Look-ups in named tables: a row name and a column name give one cell, copied from the table.

Pid:
,Minan,Ges,Dov
Nezakez,10207,35109,62968
Zer,83192,49523,33831
Kib,9882,35955,64359
Rusaf,26073,31932,64420
Rulin,6672,36791,53906
Pivanak,10702,36825,58596
Div,77624,46024,30203

What is the Minan of Rusaf in Pid? 26073
What is the Ges of Div in Pid? 46024
What is the Ges of Rusaf in Pid? 31932
What is the Dov of Rulin in Pid? 53906
What is the Dov of Kib in Pid? 64359
What is the Minan of Pivanak in Pid? 10702
What is the Ges of Zer in Pid? 49523
What is the Minan of Nezakez in Pid? 10207
What is the Ges of Kib in Pid? 35955
What is the Minan of Zer in Pid? 83192
What is the Minan of Kib in Pid? 9882
What is the Ges of Pivanak in Pid? 36825
Which row has the largest Ges? Zer

Fet:
columns: Bir, Sufivu, Dapu
Nefe: [191, 824, 832]
Zakoneb: [257, 763, 764]
Ligimid: [743, 285, 278]
Pif: [221, 799, 801]
Pok: [431, 593, 590]
Kidasi: [418, 589, 611]
Zepago: [497, 515, 530]
Nugole: [468, 564, 547]

Bir of Zepago = 497
Sufivu of Pif = 799
Sufivu of Ligimid = 285
Dapu of Nefe = 832
Sufivu of Zakoneb = 763
Bir of Pok = 431
Sufivu of Kidasi = 589
Bir of Nugole = 468
Sufivu of Nefe = 824
Sufivu of Pok = 593
Row with the largest Sufivu: Nefe

Table Sapeba
cols = Gokal, Bulumef
Nub: [67, 197]
Ber: [60, 180]
Rizo: [64, 190]

Bulumef of Ber: 180
Bulumef of Nub: 197
Bulumef of Rizo: 190
Gokal of Nub: 67
Gokal of Rizo: 64
Gokal of Ber: 60
Which row has the largest Gokal? Nub

Folut.csv
,Futo,Vere,Tavo
Moke,6.373,5.124,1.811
Kub,5.712,4.225,7.029
Vep,4.878,5.876,5.804
Pazivu,6.859,5.072,4.637
Kugi,1.309,3.748,2.839
Musir,5.634,5.039,5.369
Tuk,5.199,5.472,4.734
Nov,5.076,6.217,3.264
Vap,3.694,8.699,6.267
Mogumiz,7.912,7.443,6.972
Sodato,3.291,7.532,3.229
Tir,5.502,4.725,6.198

Vep, Tavo => 5.804
Tir, Tavo => 6.198
Kugi, Futo => 1.309
Moke, Vere => 5.124
Mogumiz, Vere => 7.443
Kub, Tavo => 7.029
Vep, Futo => 4.878
Musir, Tavo => 5.369
Moke, Tavo => 1.811
Vep, Vere => 5.876
Tuk, Tavo => 4.734
Vap, Futo => 3.694
Nov, Tavo => 3.264
Kub, Futo => 5.712
Row with the largest Vere: Vap

Nok =
|  | Sug | Zuzu | Vuzupat | Lukin | Mazofeg |
|---|---|---|---|---|---|
| Bik | 8714 | 24187 | 6576 | 34068 | 39375 |
| Tenebar | 45164 | 51165 | 60737 | 42242 | 30637 |
| Gemapur | 28908 | 29587 | 11690 | 42073 | 37025 |
| Gukuri | 75988 | 28302 | 38778 | 47638 | 26639 |
| Raka | 31291 | 52523 | 41242 | 35750 | 27056 |

Tenebar, Mazofeg -> 30637
Raka, Lukin -> 35750
Gemapur, Lukin -> 42073
Gemapur, Mazofeg -> 37025
Gemapur, Vuzupat -> 11690
Bik, Lukin -> 34068
Raka, Vuzupat -> 41242
Bik, Vuzupat -> 6576
Tenebar, Vuzupat -> 60737
Gemapur, Zuzu -> 29587
Tenebar, Sug -> 45164

Table Vum
         Fufu  Virosev  Livi  Dov  Kobu  Rur  Suvazud
Mapos     -45      -12    57  -31    45    7      -81
Fos       -55       -8    41  -37    36    4      -90
Miped       2      -23   -60   -8   -43  -31       12
Sagi      -40      -21    45  -36    21  -14      -59
Lesene    -55      -22    64  -37    43   24      -91
Tulur     -24      -23    45  -29    27   17      -65
Sasifum    -5      -17   -59  -12   -43  -31        7
Giguvos   -37      -19     8  -16    -5    5      -41

Mapos, Virosev -> -12
Fos, Virosev -> -8
Tulur, Rur -> 17
Miped, Rur -> -31
Sasifum, Virosev -> -17
Sagi, Suvazud -> -59
Mapos, Suvazud -> -81
Mapos, Fufu -> -45
Fos, Rur -> 4
Sagi, Rur -> -14
Sagi, Kobu -> 21
Sasifum, Rur -> -31
Lesene, Virosev -> -22

Bokob:
columns: Ver, Nit, Zirelid, Tuvuv, Noteve, Tugola, Bapetam, Rugadof, Pizab, Zedu
Kosa: [138, 140, 155, 51, 103, 88, 108, 94, 166, 187]
Mel: [59, 86, 94, 133, 163, 157, 126, 128, 8, 54]
Gafutoz: [155, 123, 119, 68, 51, 55, 87, 86, 203, 163]
Taboden: [153, 125, 118, 73, 49, 54, 85, 84, 203, 159]

Gafutoz, Bapetam: 87
Taboden, Zirelid: 118
Gafutoz, Pizab: 203
Kosa, Zirelid: 155
Taboden, Tugola: 54
Gafutoz, Nit: 123
Kosa, Tugola: 88
Taboden, Zedu: 159
Gafutoz, Noteve: 51
Mel, Nit: 86
Mel, Rugadof: 128
Mel, Tugola: 157
Gafutoz, Zirelid: 119
Kosa, Zedu: 187
Gafutoz, Tugola: 55
Kosa, Ver: 138
Taboden, Pizab: 203
Row with the largest Zedu: Kosa

Bigu.csv
,Bapun,Gasifur,Reb,Sot,Damula,Tidan,Nar,Nog,Siragin,Monomu
Povov,7226,2766,3829,5498,4922,6628,7563,7702,5404,4609
Pid,6610,5173,5259,6154,5381,5669,6359,7156,5290,5217
Gamap,3071,2288,9217,4125,8938,3271,3170,3237,8850,8773
Pelis,6573,5867,5465,6385,4969,7105,6409,6108,5104,5202
Gimop,6403,7001,5323,6453,5300,7007,6653,5826,5142,5439
Bim,6650,6499,5445,6356,4822,6732,6334,6326,4858,5265
Tagibol,6621,5428,5553,6148,5412,5437,6177,7022,5274,5252
Bimi,6560,5546,5591,6179,5069,6763,6374,6231,4993,5299
Gupama,6490,5706,5488,5961,5289,7015,6435,6241,5195,5383
Kas,6768,4958,5382,6113,4908,6150,6192,6374,5150,4992
Luragu,6457,6878,5647,6577,4936,7566,6223,6045,5082,5250

Damula of Tagibol is 5412
Tidan of Gamap is 3271
Nar of Gamap is 3170
Siragin of Bim is 4858
Siragin of Luragu is 5082
Reb of Luragu is 5647
Sot of Bim is 6356
Nog of Luragu is 6045
Nar of Bimi is 6374
Nog of Bim is 6326
Nog of Gupama is 6241
Reb of Bimi is 5591
Sot of Bimi is 6179
Gasifur of Bimi is 5546
Gasifur of Povov is 2766
Nar of Bim is 6334
Bapun of Luragu is 6457
Tidan of Bim is 6732
Tidan of Pid is 5669
Row with the largest Damula: Gamap

Table Nufaru
fields: Nuf, Sebiz, Meloga, Saruzu, Tafof, Sifo, Foru, Bafo, Fam
Der: [68, 28, 75, 23, 21, 17, 74, 71, 18]
Fide: [34, 46, 32, 47, 48, 49, 32, 33, 49]
Fupir: [45, 40, 46, 39, 39, 38, 46, 46, 38]
Zasatu: [34, 46, 32, 47, 48, 49, 32, 33, 49]
Dobuko: [19, 54, 12, 58, 60, 63, 13, 16, 63]
Zed: [33, 46, 31, 48, 48, 50, 31, 32, 49]
Kunozib: [43, 41, 43, 41, 41, 41, 43, 43, 41]
Gaba: [51, 37, 53, 35, 35, 33, 53, 52, 34]
Gugos: [22, 52, 17, 56, 57, 60, 17, 20, 59]

What is the Bafo of Gaba in Nufaru? 52
What is the Bafo of Gugos in Nufaru? 20
What is the Foru of Gugos in Nufaru? 17
What is the Nuf of Dobuko in Nufaru? 19
What is the Foru of Fide in Nufaru? 32
What is the Tafof of Fide in Nufaru? 48
What is the Tafof of Gugos in Nufaru? 57
What is the Sifo of Fide in Nufaru? 49
What is the Saruzu of Zasatu in Nufaru? 47
What is the Foru of Fupir in Nufaru? 46
What is the Bafo of Fide in Nufaru? 33
What is the Nuf of Gaba in Nufaru? 51
What is the Foru of Dobuko in Nufaru? 13
What is the Foru of Gaba in Nufaru? 53
What is the Nuf of Der in Nufaru? 68
Row with the largest Sebiz: Dobuko

Toz =
	Lizaba	Vanefi	Magig
Niken	22.911	21.879	30.065
Tuf	54.897	57.153	52.479
Reg	27.098	26.892	34.006
Fisamu	-75.984	-89.204	-48.635
Pabal	72.841	74.810	83.625
Mevame	25.087	24.293	21.825
Zadi	58.201	61.092	56.679

What is the Lizaba of Niken in Toz?
22.911
What is the Magig of Mevame in Toz?
21.825
What is the Vanefi of Fisamu in Toz?
-89.204
What is the Magig of Niken in Toz?
30.065
What is the Vanefi of Zadi in Toz?
61.092
What is the Vanefi of Tuf in Toz?
57.153
What is the Lizaba of Mevame in Toz?
25.087

Retag =
fields: Gofemi, Gil, Bug
Zikizo: [31.68, 26.90, 23.83]
Zezuv: [65.43, 65.90, 65.55]
Tivabef: [77.18, 85.24, 88.34]
Kaz: [42.01, 39.73, 39.10]
Nube: [64.21, 68.30, 70.76]
Met: [38.37, 36.44, 35.81]
Gufori: [23.82, 16.67, 13.83]
Vufelun: [26.03, 25.36, 25.94]
Lavori: [65.15, 69.09, 71.74]
Vof: [69.55, 73.24, 74.39]

What is the Bug of Nube in Retag? 70.76
What is the Gil of Lavori in Retag? 69.09
What is the Gofemi of Met in Retag? 38.37
What is the Gofemi of Kaz in Retag? 42.01
What is the Gil of Vufelun in Retag? 25.36
What is the Gil of Nube in Retag? 68.30

Table Vupeku
	Sen	Riv	Rud	Relato	Naki	Fav	Pavo	Zivep
Lor	40	57	114	246	159	49	72	77
Tomi	46	44	118	246	159	59	71	63
Befo	14	69	102	246	169	19	65	106
Luvosen	27	44	106	246	184	56	63	99
Vok	25	49	110	246	188	47	65	104
Lilete	96	95	100	246	101	95	97	97
Rop	32	54	115	246	174	47	71	92

Sen of Lor is 40
Pavo of Luvosen is 63
Sen of Lilete is 96
Pavo of Lor is 72
Naki of Befo is 169
Rud of Tomi is 118
Rud of Vok is 110
Sen of Vok is 25
Zivep of Lilete is 97
Riv of Vok is 49
Fav of Rop is 47
Zivep of Luvosen is 99

Verad
            Gedu      Bov     Silu      Mos    Rinif      Lim
Ritotag   11.036  -70.004   23.635  -39.832    5.052  -32.187
Lonopo   -33.899  -43.684  -92.094  -60.411  -33.955   37.576
Dusef     24.823  -43.625  -50.759   14.817  -46.016   55.612
Dun      -14.872  -84.774   25.067  -17.647    8.494  -13.462
Kep       42.353  -25.826  -55.016    3.613  -53.840   38.520
Poropub  -26.173  -46.752  -88.654  -76.734   -1.224   12.031
Moluf    -36.943  -44.956  -55.281   -9.402    5.653    6.419
Lud        9.603  -68.215   32.815  -35.917   -5.104  -17.656
Gitar    -17.267  -65.217   29.836  -31.854    0.294  -31.782
Zum      -15.756  -74.176   26.409  -23.687    5.876  -17.741
Zipifef   37.478  -32.238  -56.800   12.085  -43.889   45.539

Gedu of Moluf: -36.943
Bov of Ritotag: -70.004
Lim of Dusef: 55.612
Gedu of Zum: -15.756
Rinif of Dusef: -46.016
Rinif of Ritotag: 5.052
Mos of Zipifef: 12.085
Rinif of Lonopo: -33.955
Rinif of Gitar: 0.294
Bov of Lud: -68.215
Bov of Dusef: -43.625
Bov of Lonopo: -43.684
Bov of Zipifef: -32.238
Row with the largest Silu: Lud

